Here is a tiny trained network, its code and every weight. The questions are about switching its units off for an input and a class, where a switched-off unit gives its printed mean instead of its output.

import numpy as np


def w(rows, s, z=0):
    codes = np.array(rows[::2]) - 128.0
    scale = np.full(codes.shape[1], s)
    scale[-1] = z or s
    return codes * scale


def f(y):
    return y / 2 * (1 + np.tanh(0.7978845608 * (y + 0.044715 * y**3)))


def log_softmax(a):
    a = a - a.max(-1, keepdims=True)
    return a - np.log(np.exp(a).sum(-1, keepdims=True))


def net(x, mask):
    res = np.array(x, float).reshape(1, 8) / 4 @ E
    y = f(res @ A[0][:, :-1].T + A[0][:, -1])
    res = res + np.where(mask, y, B[0][:, -1]) @ B[0][:, :-1]
    return log_softmax(res[-1] @ U[:, :-1].T + U[:, -1])


A, B = {}, {}
E = w([
[224,187,154,89,127,176],'x0',
[139,145,232,198,170,91],'x1',
[161,61,146,138,52,118],'x2',
[254,182,125,117,78,41],'x3',
[92,37,144,111,189,27],'x4',
[164,97,126,61,151,136],'x5',
[148,147,67,243,134,108],'x6',
[108,161,146,79,127,180],'x7',
],0.0099)
A[0] = w([
[142,106,118,80,169,78,3],'n0',
[164,102,111,98,124,20,209],'n1',
[173,248,100,177,184,112,182],'n2',
[51,165,133,123,146,102,152],'n3',
[122,132,13,109,31,131,195],'n4',
[118,125,150,157,80,54,190],'n5',
[177,163,200,63,62,151,169],'n6',
[165,167,125,149,154,174,218],'n7',
[34,115,109,116,162,158,197],'n8',
[145,209,110,149,151,114,116],'n9',
],0.013,0.0041)
B[0] = w([
[113,78,155,104,159,67,170],'n0',
[18,103,212,159,129,122,245],'n1',
[18,211,43,154,113,125,247],'n2',
[136,102,131,131,115,173,175],'n3',
[5,183,65,67,92,205,224],'n4',
[255,146,173,212,110,117,203],'n5',
[122,153,150,71,41,241,235],'n6',
[77,182,152,161,122,87,198],'n7',
[124,99,230,99,89,201,225],'n8',
[126,220,98,130,116,77,185],'n9',
],0.0098,0.013)
U = w([
[162,102,67,97,159,76,3],'0',
[107,92,222,148,101,141,164],'1',
[181,122,77,124,193,108,23],'2',
[59,81,145,47,160,70,59],'3',
[103,164,150,244,123,73,156],'4',
[94,171,135,114,89,189,216],'5',
[206,150,152,180,98,87,45],'6',
],0.011,0.0043)

Each question gives the input, the list of numbers given to net, and the class t.
The units are the neurons (one row each of A and B). Each row of codes is followed by its name. A weight is (code - 128) times the scale printed after its matrix; where a second scale follows, it is the last column's (A, B and U).
mask holds one flag per neuron, in row order. A switched-off neuron (its flag False) gives its mean, the last column of its row in B, instead of its output. The means were averaged over made-up inputs and are rounded, as every weight is.
A unit's drop is (log p(t) with every unit on - log p(t) with that unit switched off) / (log p(t) with every unit on - log p(t) with every unit switched off).
The circuit of an input: a set's keep is (log p(t) with only the set's units on - log p(t) with every unit switched off) / (log p(t) with every unit on - log p(t) with every unit switched off). Starting from all 10 units, units are removed one at a time, each time the one whose removal leaves the highest keep (on an exact tie, the one counted first), for as long as the keep stays at least 0.8.
circuit, biggest first: the units of the circuit, biggest drop first
unit that matters most: the unit with the biggest drop
k most important neurons: the k neurons with the biggest drops, biggest first
drop when u is switched off: that unit's drop, to one decimal
input [6,8,-5,-5,-5,6,8,8], class 4: circuit, biggest first : n7, n4
input [-1,-8,5,2,5,3,1,-1], class 3: unit that matters most : n6
input [-3,-7,5,-5,2,2,-5,-8], class 3: 2 most important neurons : n6, n5
input [-5,2,-8,4,-8,-8,-6,-6], class 4: circuit, biggest first : n6, n4
input [5,-1,6,8,1,6,-6,-4], class 1: 3 most important neurons : n1, n2, n0
input [-1,-2,-7,8,1,6,-8,-6], class 3: 3 most important neurons : n0, n8, n5
input [0,-4,-2,-5,0,0,-8,0], class 1: circuit, biggest first : n2, n8
input [1,4,-7,0,4,8,-5,1], class 3: 2 most important neurons : n5, n0
input [-7,2,1,-8,-6,-5,4,-7], class 1: 2 most important neurons : n8, n2
input [1,-6,0,-4,4,3,4,-4], class 3: circuit, biggest first : n6, n5
input [7,1,-6,-8,-6,-8,6,0], class 4: 2 most important neurons : n6, n7
input [3,-3,-1,-1,8,3,-3,5], class 3: 3 most important neurons : n5, n0, n6
input [-5,-1,-2,5,1,-3,3,4], class 4: 3 most important neurons : n6, n8, n5
input [-6,4,-3,-8,6,-4,-6,0], class 1: circuit, biggest first : n8
input [6,-2,-7,-6,-1,-4,5,-7], class 4: 3 most important neurons : n6, n4, n7
input [-6,0,4,1,-1,-4,0,7], class 1: 3 most important neurons : n2, n6, n9
input [-4,2,-1,0,5,5,-4,8], class 1: 3 most important neurons : n8, n2, n4
input [-5,7,-3,-2,-7,-2,7,8], class 4: 2 most important neurons : n6, n4
input [0,-4,4,1,3,8,-6,0], class 3: 2 most important neurons : n0, n5
input [-1,3,3,-5,4,8,-5,8], class 1: unit that matters most : n8
input [1,5,-1,-8,8,3,-5,6], class 1: drop when n8 is switched off : 1.6
input [8,-1,-6,-1,7,-3,3,-7], class 4: drop when n4 is switched off : 0.0
input [-3,4,-7,-8,-4,0,-3,0], class 1: drop when n8 is switched off : 0.2
